Here is a tiny trained network, its code and every weight. The questions are about switching its units off for an input and a class, where a switched-off unit gives its printed mean instead of its output.

import numpy as np


def w(rows, s, z=0):
    codes = np.array(rows[::2]) - 128.0
    scale = np.full(codes.shape[1], s)
    scale[-1] = z or s
    return codes * scale


def f(y):
    return np.maximum(y, 0)


def log_softmax(a):
    a = a - a.max(-1, keepdims=True)
    return a - np.log(np.exp(a).sum(-1, keepdims=True))


def net(x, mask):
    res = np.array(x, float).reshape(1, 7) / 4 @ E
    y = f(res @ A[0][:, :-1].T + A[0][:, -1])
    res = res + np.where(mask, y, B[0][:, -1]) @ B[0][:, :-1]
    return log_softmax(res[-1] @ U[:, :-1].T + U[:, -1])


A, B = {}, {}
E = w([
[215,169,1,26,84,242,113,64],'x0',
[136,182,131,101,145,114,172,143],'x1',
[109,147,131,145,127,160,130,103],'x2',
[133,154,173,113,47,96,204,85],'x3',
[74,92,35,48,107,13,31,129],'x4',
[112,125,124,151,134,162,114,111],'x5',
[131,182,61,223,42,102,129,196],'x6',
],0.0068)
A[0] = w([
[115,142,134,123,125,64,90,70,211],'n1',
[86,215,45,222,82,84,123,173,97],'n2',
[90,97,156,78,202,121,150,63,84],'n3',
[80,155,188,171,158,41,108,94,18],'n4',
[42,148,23,105,114,2,48,59,67],'n5',
[115,140,181,98,22,85,186,62,130],'n6',
[59,122,203,177,166,59,120,138,3],'n7',
],0.008,0.0018)
B[0] = w([
[122,143,133,161,181,182,136,179,179],'n1',
[127,49,94,79,62,111,158,149,207],'n2',
[95,52,128,99,61,112,106,245,186],'n3',
[170,144,205,127,159,143,136,47,197],'n4',
[216,158,94,200,116,169,136,163,254],'n5',
[86,149,125,153,174,96,213,124,188],'n6',
[164,112,74,62,108,54,92,76,217],'n7',
],0.011,0.0092)
U = w([
[186,195,60,42,110,109,75,11,196],'0',
[102,123,100,87,83,125,120,182,9],'1',
[186,204,149,167,130,144,110,169,56],'2',
[100,151,44,133,193,107,145,126,205],'3',
],0.012,0.0015)

Each question gives the input, the list of numbers given to net, and the class t.
The units are the neurons (one row each of A and B). Each row of codes is followed by its name. A weight is (code - 128) times the scale printed after its matrix; where a second scale follows, it is the last column's (A, B and U).
mask holds one flag per neuron, in row order. A switched-off neuron (its flag False) gives its mean, the last column of its row in B, instead of its output. The means were averaged over made-up inputs and are rounded, as every weight is.
A unit's drop is (log p(t) with every unit on - log p(t) with that unit switched off) / (log p(t) with every unit on - log p(t) with every unit switched off).
The circuit of an input: a set's keep is (log p(t) with only the set's units on - log p(t) with every unit switched off) / (log p(t) with every unit on - log p(t) with every unit switched off). Starting from all 7 units, units are removed one at a time, each time the one whose removal leaves the highest keep (on an exact tie, the one counted first), for as long as the keep stays at least 0.8.
units of the circuit, in order: the units of the circuit, biggest drop first
unit that matters most: the unit with the biggest drop
k most important neurons: the k neurons with the biggest drops, biggest first
input [3,5,-8,-4,4,4,2], class 2: units of the circuit, in order : n7, n5
input [1,-5,-6,6,4,3,-1], class 3: 3 most important neurons : n6, n4, n3
input [-3,-1,6,8,-4,-7,1], class 3: units of the circuit, in order : n6, n5
input [4,-6,1,-1,5,8,-5], class 1: units of the circuit, in order : n3, n7
input [-4,-8,-6,4,2,5,-3], class 0: units of the circuit, in order : n7
input [0,6,1,-5,-2,-6,-8], class 1: 2 most important neurons : n3, n5
input [-7,-2,-1,-3,3,-3,4], class 0: units of the circuit, in order : n7, n4
input [7,5,-1,8,-6,5,2], class 3: units of the circuit, in order : n6, n4
input [6,-3,-1,4,8,1,-2], class 2: units of the circuit, in order : n5, n7
input [3,6,0,-3,-7,-5,-7], class 1: units of the circuit, in order : n3, n5
input [3,4,-7,2,4,7,-1], class 2: 3 most important neurons : n7, n5, n2
input [0,7,-7,2,3,8,-1], class 2: units of the circuit, in order : n7, n2
input [-2,-8,8,8,4,-5,-7], class 3: 2 most important neurons : n6, n2
input [-3,-6,-3,2,-1,3,-2], class 0: most important neuron : n5
input [-2,-2,-7,0,4,-7,3], class 2: 2 most important neurons : n5, n3
input [2,-7,4,-2,3,-8,1], class 2: units of the circuit, in order : n7, n5
input [4,-6,4,3,7,-7,-3], class 2: units of the circuit, in order : n5, n7
input [3,-3,8,-6,-5,1,-7], class 1: 3 most important neurons : n3, n5, n4
input [-7,-6,8,5,1,-2,6], class 0: 3 most important neurons : n7, n4, n3
input [4,-1,6,1,7,0,7], class 1: unit that matters most : n2
input [-8,-8,-4,8,8,-1,6], class 0: 4 most important neurons : n7, n4, n2, n3
